Below are the code and all the weights of a small trained network. Each question names an input and a target symbol and asks about switching units off, where a switched-off unit gives its printed mean instead of its output.

import numpy as np


def w(rows, s, z=0):
    codes = np.array(rows[::2]) - 128.0
    scale = np.full(codes.shape[1], s)
    scale[-1] = z or s
    return codes * scale


def f(y):
    return y / 2 * (1 + np.tanh(0.7978845608 * (y + 0.044715 * y**3)))


def softmax(a):
    e = np.exp(a - a.max(-1, keepdims=True))
    return e / e.sum(-1, keepdims=True)


def log_softmax(a):
    a = a - a.max(-1, keepdims=True)
    return a - np.log(np.exp(a).sum(-1, keepdims=True))


def net(x, mask):
    ids = ['αβγδεζηθλμξσφω'.index(c) for c in x.split()]
    T = len(ids)
    res = E[ids] + P[:T]
    q, k, v = (res @ M[0].T for M in (Q, K, V))
    z = softmax(np.where(np.tri(T) > 0, q @ k.T / 3**0.5, -1e9)) @ v
    res = res + np.where(mask[0], z, O[0][:, -1]) @ O[0][:, :-1]
    y = f(res @ A[0][:, :-1].T + A[0][:, -1])
    res = res + np.where(mask[1:9], y, B[0][:, -1]) @ B[0][:, :-1]
    return log_softmax(res[-1] @ U[:, :-1].T + U[:, -1])


Q, K, V, O, A, B = {}, {}, {}, {}, {}, {}
E = w([
[140,125,162,66,181],'α',
[146,118,127,73,168],'β',
[119,90,105,117,189],'γ',
[170,136,33,128,108],'δ',
[47,154,163,210,195],'ε',
[100,133,171,57,154],'ζ',
[57,104,92,75,118],'η',
[156,248,99,220,77],'θ',
[191,128,121,62,192],'λ',
[86,115,102,64,129],'μ',
[111,127,110,62,129],'ξ',
[178,242,165,100,130],'σ',
[138,112,123,97,181],'φ',
[66,132,137,39,108],'ω',
],0.017)
P = w([
[103,141,82,1,130],'0',
[107,130,140,142,130],'1',
[116,123,145,149,143],'2',
[130,127,144,143,144],'3',
[136,120,144,144,149],'4',
[140,121,144,143,148],'5',
[141,117,144,145,158],'6',
],0.014)
Q[0] = w([
[148,106,133,20,233],'h1',
[205,71,125,168,84],'h1',
[161,220,177,255,50],'h1',
],0.014)
K[0] = w([
[57,240,55,25,138],'h1',
[113,135,180,169,127],'h1',
[210,52,254,182,34],'h1',
],0.011)
V[0] = w([
[134,69,148,146,228],'h1',
[152,93,4,174,153],'h1',
[223,173,149,102,140],'h1',
],0.013)
O[0] = w([
[180,6,176,108,175,254],'h1',
[54,4,31,199,107,209],'h1',
[147,106,189,145,37,140],'h1',
],0.011,0.00075)
A[0] = w([
[81,145,238,124,184,153],'n1',
[90,240,80,138,138,168],'n2',
[245,152,65,34,172,153],'n3',
[44,127,253,120,185,116],'n4',
[191,50,161,55,95,97],'n5',
[122,171,68,41,83,204],'n6',
[127,57,78,1,220,56],'n7',
[149,143,133,215,91,3],'n8',
],0.0096,0.0072)
B[0] = w([
[75,157,142,68,94,234],'n1',
[208,49,143,202,213,209],'n2',
[43,180,32,116,75,243],'n3',
[92,153,85,113,68,225],'n4',
[177,45,136,135,79,173],'n5',
[214,147,166,91,166,204],'n6',
[55,72,214,234,122,249],'n7',
[21,110,153,2,163,138],'n8',
],0.0075,0.011)
U = w([
[114,123,103,93,100,101],'α',
[132,101,128,101,139,164],'β',
[129,48,193,159,184,65],'γ',
[126,131,32,177,97,254],'δ',
[34,163,143,167,157,131],'ε',
[104,164,77,82,149,73],'ζ',
[125,93,115,112,250,76],'η',
[157,155,159,254,160,111],'θ',
[154,81,172,173,51,140],'λ',
[129,104,120,96,227,88],'μ',
[146,108,119,93,206,186],'ξ',
[150,175,173,202,83,101],'σ',
[132,81,156,120,156,148],'φ',
[130,155,97,95,225,45],'ω',
],0.0087,0.0046)

Each question gives the input, a string of symbols that net reads in full, and the target symbol t.
The units are the heads (3 rows each of Q, K, V and O) and the neurons (one row each of A and B). Each row of codes is followed by its name. A weight is (code - 128) times the scale printed after its matrix; where a second scale follows, it is the last column's (O, A, B and U).
mask holds one flag per unit, heads first, then neurons. A switched-off unit (its flag False) gives its mean, the last column of its rows in O or B, instead of its output. The means were averaged over made-up inputs and are rounded, as every weight is.
A unit's drop is (log p(t) with every unit on - log p(t) with that unit switched off) / (log p(t) with every unit on - log p(t) with every unit switched off).
The circuit of an input: a set's keep is (log p(t) with only the set's units on - log p(t) with every unit switched off) / (log p(t) with every unit on - log p(t) with every unit switched off). Starting from all 9 units, units are removed one at a time, each time the one whose removal leaves the highest keep (on an exact tie, the one counted first), for as long as the keep stays at least 0.8.
circuit, biggest first: the units of the circuit, biggest drop first
top k neurons: the k neurons with the biggest drops, biggest first
drop of u: that unit's drop, to one decimal
input γ γ σ δ ε ε λ, target γ: circuit, biggest first => (h1, n7)
input ε β θ λ, target ε: top neuron => (n7)
input λ ξ μ, target λ: top 2 neurons => (n5, n3)
input ε ε δ γ ξ, target ε: top 3 neurons => (n7, n3, n2)
input θ ε ε γ β, target θ: circuit, biggest first => (h1, n2)
input ε ε ε λ λ ε, target λ: circuit, biggest first => (h1, n4)
input ζ ε ε ξ, target ζ: circuit, biggest first => (h1, n3, n7)
input ε λ ε ε γ λ β, target ε: circuit, biggest first => (h1, n7, n3)
input η δ β, target η: top 2 neurons => (n2, n4)
input ε φ φ ε δ γ, target ε: top 4 neurons => (n7, n3, n2, n6)
input ζ φ ω ζ ε θ μ, target ζ: top 2 neurons => (n3, n7)
input η γ γ ε δ θ ω, target η: circuit, biggest first => (h1, n2, n6)
input ω ε φ, target ω: top 2 neurons => (n2, n7)
input ε δ ε θ ω, target ε: circuit, biggest first => (h1, n7, n3, n2)
input ζ ε ζ ω, target ζ: circuit, biggest first => (h1, n7, n3)
input δ λ ξ ε θ γ, target δ: top neuron => (n7)
input γ μ α ξ ω α μ, target γ: top 2 neurons => (n7, n3)
input ε ε φ, target ε: top 2 neurons => (n7, n3)
input ζ ε θ μ φ, target ζ: top 2 neurons => (n3, n7)
input λ θ δ μ λ β ζ, target λ: top neuron => (n5)
input ζ α λ ω δ η, target ζ: top 4 neurons => (n7, n3, n1, n4)
input ε ε φ φ, target ε: drop of n3 => 0.3
input γ δ ε δ γ λ ζ, target γ: drop of n3 => 0.3
input β δ θ, target θ: drop of n6 => 0.0
input ζ δ θ ε γ, target ζ: drop of n7 => 0.2
